Below is a small trained network, with its code and all its weights. Each question gives an input and a class and asks what happens when units are switched off, that is, made to give their printed mean instead of their output.

import numpy as np


def w(rows, s, z=0):
    codes = np.array(rows[::2]) - 128.0
    scale = np.full(codes.shape[1], s)
    scale[-1] = z or s
    return codes * scale


def f(y):
    return np.maximum(y, 0)


def log_softmax(a):
    a = a - a.max(-1, keepdims=True)
    return a - np.log(np.exp(a).sum(-1, keepdims=True))


def net(x, mask):
    res = np.array(x, float).reshape(1, 3) / 4 @ E
    y = f(res @ A[0][:, :-1].T + A[0][:, -1])
    res = res + np.where(mask, y, B[0][:, -1]) @ B[0][:, :-1]
    return log_softmax(res[-1] @ U[:, :-1].T + U[:, -1])


A, B = {}, {}
E = w([
[253,115,13,117,82,123,56],'x0',
[176,167,201,143,138,137,16],'x1',
[120,189,132,100,19,236,149],'x2',
],0.011)
A[0] = w([
[217,169,150,50,34,149,101,230],'n1',
[62,73,115,136,140,163,217,104],'n2',
[174,95,105,175,142,97,111,120],'n3',
[116,159,126,75,116,191,212,188],'n4',
[106,75,64,110,162,72,135,119],'n5',
[169,114,145,164,154,173,13,106],'n6',
[158,108,151,166,217,8,114,254],'n7',
],0.012,0.0054)
B[0] = w([
[110,75,66,98,66,158,60,223],'n1',
[77,122,187,181,70,110,88,210],'n2',
[129,108,164,34,115,124,121,176],'n3',
[90,43,115,153,148,119,29,203],'n4',
[174,62,151,69,143,113,97,184],'n5',
[12,114,155,172,74,97,94,205],'n6',
[82,149,181,28,246,96,182,252],'n7',
],0.011,0.018)
U = w([
[104,91,144,92,141,135,81,229],'0',
[167,163,130,117,111,172,160,1],'1',
[143,147,137,105,203,63,191,107],'2',
[211,94,61,68,99,118,161,159],'3',
[187,131,3,126,104,161,83,100],'4',
[137,195,184,107,175,177,250,42],'5',
[81,150,161,207,111,122,105,240],'6',
],0.013,0.0029)

Each question gives the input, the list of numbers given to net, and the class t.
The units are the neurons (one row each of A and B). Each row of codes is followed by its name. A weight is (code - 128) times the scale printed after its matrix; where a second scale follows, it is the last column's (A, B and U).
mask holds one flag per neuron, in row order. A switched-off neuron (its flag False) gives its mean, the last column of its row in B, instead of its output. The means were averaged over made-up inputs and are rounded, as every weight is.
A unit's drop is (log p(t) with every unit on - log p(t) with that unit switched off) / (log p(t) with every unit on - log p(t) with every unit switched off).
The circuit of an input: a set's keep is (log p(t) with only the set's units on - log p(t) with every unit switched off) / (log p(t) with every unit on - log p(t) with every unit switched off). Starting from all 7 units, units are removed one at a time, each time the one whose removal leaves the highest keep (on an exact tie, the one counted first), for as long as the keep stays at least 0.8.
circuit, biggest first: the units of the circuit, biggest drop first
most important unit: the unit with the biggest drop
top k neurons: the k neurons with the biggest drops, biggest first
drop when u is switched off: that unit's drop, to one decimal
input [-2,8,4], class 6: top 2 neurons : [n7, n6]
input [-1,4,-1], class 6: most important unit : n5
input [-5,3,-3], class 5: circuit, biggest first : [n4, n1]
input [4,7,-7], class 2: top 4 neurons : [n7, n4, n1, n2]
input [0,-2,2], class 6: top 4 neurons : [n7, n5, n3, n1]
input [5,-8,-3], class 3: circuit, biggest first : [n6, n4]
input [-6,-6,-2], class 6: top 4 neurons : [n2, n1, n3, n7]
input [2,7,6], class 4: top 2 neurons : [n1, n7]
input [8,-1,-2], class 3: circuit, biggest first : [n2, n4]
input [-6,-4,-4], class 2: top 2 neurons : [n1, n7]
input [-2,-4,-3], class 2: circuit, biggest first : [n1, n6]
input [-2,-8,3], class 6: top 2 neurons : [n2, n7]
input [-6,3,5], class 6: top 2 neurons : [n7, n5]
input [6,-1,1], class 4: circuit, biggest first : [n7]
input [3,-4,-1], class 3: top 2 neurons : [n6, n7]
input [4,-6,-1], class 3: top 2 neurons : [n6, n7]
input [2,-4,6], class 4: drop when n7 is switched off : 0.4
input [2,3,-8], class 2: drop when n7 is switched off : 0.3
input [-3,-4,-4], class 2: drop when n7 is switched off : 0.1
input [-7,-8,7], class 6: circuit, biggest first : [n2]
